Here is a tiny trained network, its code and every weight. The questions are about switching its units off for an input and a target symbol, where a switched-off unit gives its printed mean instead of its output.

import numpy as np


def w(rows, s, z=0):
    codes = np.array(rows[::2]) - 128.0
    scale = np.full(codes.shape[1], s)
    scale[-1] = z or s
    return codes * scale


def f(y):
    return y / 2 * (1 + np.tanh(0.7978845608 * (y + 0.044715 * y**3)))


def softmax(a):
    e = np.exp(a - a.max(-1, keepdims=True))
    return e / e.sum(-1, keepdims=True)


def log_softmax(a):
    a = a - a.max(-1, keepdims=True)
    return a - np.log(np.exp(a).sum(-1, keepdims=True))


def net(x, mask):
    ids = ['ΓΘΩαβδεζηλμξπτφψ'.index(c) for c in x.split()]
    T = len(ids)
    res = E[ids] + P[:T]
    u = 0
    for l in range(2):
        q, k, v = (res @ M[l].T for M in (Q, K, V))
        z = softmax(np.where(np.tri(T) > 0, q @ k.T / 3**0.5, -1e9)) @ v
        res = res + np.where(mask[u], z, O[l][:, -1]) @ O[l][:, :-1]
        u += 1
        y = f(res @ A[l][:, :-1].T + A[l][:, -1])
        res = res + np.where(mask[u : u + 8], y, B[l][:, -1]) @ B[l][:, :-1]
        u += 8
    return log_softmax(res[-1] @ U[:, :-1].T + U[:, -1])


Q, K, V, O, A, B = {}, {}, {}, {}, {}, {}
E = w([
[254,99,177,128,89,144,104,86],'Γ',
[112,142,142,90,150,85,4,141],'Θ',
[171,86,152,111,142,121,62,96],'Ω',
[83,129,149,159,145,88,68,101],'α',
[93,127,97,112,85,119,134,117],'β',
[121,168,147,171,80,84,105,172],'δ',
[201,102,142,145,117,75,139,104],'ε',
[194,138,130,79,83,92,88,172],'ζ',
[49,133,138,116,127,123,54,200],'η',
[102,91,97,196,61,156,172,123],'λ',
[235,87,225,115,78,254,156,172],'μ',
[163,87,111,46,73,151,107,169],'ξ',
[203,132,191,69,91,168,123,226],'π',
[99,75,128,145,45,252,160,178],'τ',
[26,132,130,202,88,168,178,218],'φ',
[168,133,180,190,112,143,227,209],'ψ',
],0.0067)
P = w([
[104,201,176,127,80,128,52,54],'0',
[80,152,202,103,120,140,131,72],'1',
[160,184,107,188,157,173,87,99],'2',
[129,171,158,131,17,123,88,94],'3',
[97,120,172,111,131,125,141,111],'4',
[159,141,101,177,161,148,100,130],'5',
[137,140,142,132,16,108,104,133],'6',
[109,86,152,116,140,111,156,142],'7',
[156,106,89,173,164,129,116,162],'8',
[134,111,126,129,15,92,123,169],'9',
[122,53,134,120,142,98,175,172],'10',
[155,74,76,169,162,115,136,194],'11',
[137,81,111,128,9,80,142,202],'12',
[127,23,117,121,143,89,188,196],'13',
],0.012)
Q[0] = w([
[102,102,211,183,101,75,101,134],'0.h1',
[126,150,133,173,6,101,95,143],'0.h1',
[149,71,197,154,3,83,48,145],'0.h1',
],0.032)
K[0] = w([
[128,52,139,181,131,67,129,156],'0.h1',
[124,87,107,133,137,129,220,234],'0.h1',
[140,2,105,116,127,109,135,243],'0.h1',
],0.029)
V[0] = w([
[154,173,229,123,150,176,109,252],'0.h1',
[124,62,67,8,115,244,61,107],'0.h1',
[206,219,131,37,165,50,139,143],'0.h1',
],0.014)
O[0] = w([
[127,201,213,125,156,148,111,210,253],'0.h1',
[33,64,142,102,101,254,39,132,116],'0.h1',
[126,55,200,233,135,42,130,168,22],'0.h1',
],0.0086,0.0043)
A[0] = w([
[146,113,160,100,176,79,52,44,31],'0.n1',
[8,192,37,151,106,28,46,155,10],'0.n2',
[113,90,183,123,46,77,100,125,93],'0.n3',
[166,91,90,161,65,93,34,116,108],'0.n4',
[163,159,104,223,135,168,80,105,116],'0.n5',
[177,70,211,65,203,120,99,88,58],'0.n6',
[168,122,46,175,177,189,83,145,134],'0.n7',
[165,147,83,165,184,130,145,120,112],'0.n8',
],0.012,0.011)
B[0] = w([
[199,152,158,115,222,174,71,105,115],'0.n1',
[201,109,110,8,81,109,196,68,117],'0.n2',
[127,30,163,154,68,41,107,106,229],'0.n3',
[76,162,86,150,136,215,154,109,196],'0.n4',
[178,149,136,76,97,86,110,136,193],'0.n5',
[188,107,86,31,150,183,71,70,130],'0.n6',
[133,136,179,215,142,78,139,174,253],'0.n7',
[67,96,160,129,132,198,73,153,165],'0.n8',
],0.015,0.0029)
Q[1] = w([
[113,110,133,204,166,163,96,124],'1.h1',
[132,131,106,150,204,132,124,87],'1.h1',
[15,92,207,54,2,42,156,160],'1.h1',
],0.016)
K[1] = w([
[140,115,152,143,104,140,105,83],'1.h1',
[138,147,157,134,144,125,87,79],'1.h1',
[147,44,91,90,137,153,186,250],'1.h1',
],0.025)
V[1] = w([
[3,167,73,88,206,30,60,167],'1.h1',
[207,87,144,127,121,182,165,167],'1.h1',
[5,211,61,95,129,12,6,95],'1.h1',
],0.0058)
O[1] = w([
[74,96,50,26,125,88,164,146,2],'1.h1',
[120,156,180,143,113,144,77,52,99],'1.h1',
[123,69,14,78,135,75,220,254,193],'1.h1',
],0.0048,0.0024)
A[1] = w([
[171,155,88,129,123,139,135,123,3],'1.n1',
[92,133,141,142,137,173,221,75,48],'1.n2',
[112,116,102,160,155,111,182,50,97],'1.n3',
[130,126,139,128,212,140,192,77,116],'1.n4',
[149,83,145,102,171,123,162,76,26],'1.n5',
[134,103,102,118,117,170,127,90,133],'1.n6',
[106,95,107,122,255,107,114,71,115],'1.n7',
[149,118,78,168,113,93,145,84,98],'1.n8',
],0.023,0.0059)
B[1] = w([
[69,108,186,109,184,104,145,142,156],'1.n1',
[167,93,101,95,143,89,56,173,186],'1.n2',
[81,147,118,213,35,127,221,79,174],'1.n3',
[141,114,155,155,145,166,165,7,148],'1.n4',
[149,103,203,8,187,114,204,217,156],'1.n5',
[171,103,138,165,144,158,198,170,255],'1.n6',
[66,159,76,199,122,104,58,79,159],'1.n7',
[119,146,116,92,214,136,78,77,193],'1.n8',
],0.02,0.0048)
U = w([
[214,108,162,140,153,139,109,82,63],'Γ',
[170,103,155,81,121,106,162,132,40],'Θ',
[163,144,91,200,178,138,85,187,140],'Ω',
[108,110,169,118,130,120,177,92,90],'α',
[206,111,46,130,131,118,191,105,81],'β',
[173,152,79,56,162,104,101,101,183],'δ',
[93,153,107,138,122,158,132,90,143],'ε',
[55,64,138,126,164,102,57,120,102],'ζ',
[139,114,68,38,2,96,147,116,255],'η',
[85,98,122,164,239,121,141,166,134],'λ',
[97,152,213,84,98,191,73,106,102],'μ',
[74,30,162,130,94,172,140,125,81],'ξ',
[117,49,201,119,80,25,117,130,40],'π',
[127,200,110,103,119,254,171,125,92],'τ',
[3,172,146,44,117,146,152,162,148],'φ',
[204,215,138,187,125,44,166,174,191],'ψ',
],0.0078,0.0071)

Each question gives the input, a string of symbols that net reads in full, and the target symbol t.
The units are the heads (3 rows each of Q, K, V and O) and the neurons (one row each of A and B). Each row of codes is followed by its name. A weight is (code - 128) times the scale printed after its matrix; where a second scale follows, it is the last column's (O, A, B and U).
mask holds one flag per unit, layer by layer, with each layer's heads first. A switched-off unit (its flag False) gives its mean, the last column of its rows in O or B, instead of its output. The means were averaged over made-up inputs and are rounded, as every weight is.
A unit's drop is (log p(t) with every unit on - log p(t) with that unit switched off) / (log p(t) with every unit on - log p(t) with every unit switched off).
The circuit of an input: a set's keep is (log p(t) with only the set's units on - log p(t) with every unit switched off) / (log p(t) with every unit on - log p(t) with every unit switched off). Starting from the 12 units with the biggest drops (on a tie, the unit counted first), units are removed one at a time, each time the one whose removal leaves the highest keep (on an exact tie, the one counted first), for as long as the keep stays at least 0.8.
circuit, biggest first: the units of the circuit, biggest drop first
unit that matters most: the unit with the biggest drop
top k neurons: the k neurons with the biggest drops, biggest first
top k neurons in layer l: the k neurons of layer l with the biggest drops, biggest first
input ε Ω λ δ Ω π Ω φ α, target ψ: top 2 neurons => 0.n7, 1.n8
input φ β ξ ε ζ, target π: circuit, biggest first => 0.h1, 0.n3
input μ ξ δ π ξ ξ η ζ ε ξ, target ξ: circuit, biggest first => 0.h1, 0.n3, 0.n4
input φ ψ Θ ξ μ, target τ: unit that matters most => 0.n6
input η β τ Ω, target τ: circuit, biggest first => 0.h1, 1.n6
input φ ζ β η Γ ε α β Ω ξ ζ λ ζ, target λ: top 2 neurons in layer 1 => 1.n1, 1.n6
input Ω π α Ω, target π: circuit, biggest first => 0.h1, 0.n3
input β α ψ ξ μ Ω δ, target μ: circuit, biggest first => 1.h1, 0.h1
input π η λ β η φ, target ψ: circuit, biggest first => 0.n7, 0.n5
input μ ψ φ Θ ξ β β π, target μ: circuit, biggest first => 0.h1, 1.h1, 0.n6
input π π φ Γ λ α ψ ξ β Ω α β Θ, target β: top 2 neurons => 1.n6, 0.n4
input ψ π Θ, target ψ: circuit, biggest first => 0.n5, 0.n7
input λ ξ π ψ φ ξ ξ μ μ φ, target φ: circuit, biggest first => 0.h1, 1.n1, 0.n3
input Ω ζ η Θ ξ Γ φ Ω Γ Ω ψ φ Θ, target ψ: circuit, biggest first => 0.h1
input ε π α β δ Θ ψ ψ Ω ψ β β ε, target ε: top 4 neurons => 1.n3, 1.n8, 0.n4, 0.n3
input Ω φ ε η η Ω β Ω μ μ β β β, target β: top 4 neurons in layer 1 => 1.n6, 1.n3, 1.n2, 1.n8
input ζ Θ μ Γ μ Γ ξ φ Ω ε, target φ: top 2 neurons in layer 0 => 0.n3, 0.n7
input ε δ η, target ψ: top 2 neurons in layer 0 => 0.n7, 0.n5
input ξ ε ψ η τ η Ω Θ, target ζ: top 4 neurons => 1.n7, 0.n6, 0.n5, 1.n6
input φ φ Γ φ τ ψ α η Ω, target ψ: top 3 neurons => 0.n7, 1.n8, 0.n5
input Ω Ω ε ψ ψ π η α Γ ξ φ ψ ζ, target ψ: unit that matters most => 0.h1
input β λ φ Γ λ τ β ψ, target Γ: top 2 neurons in layer 1 => 1.n4, 1.n2
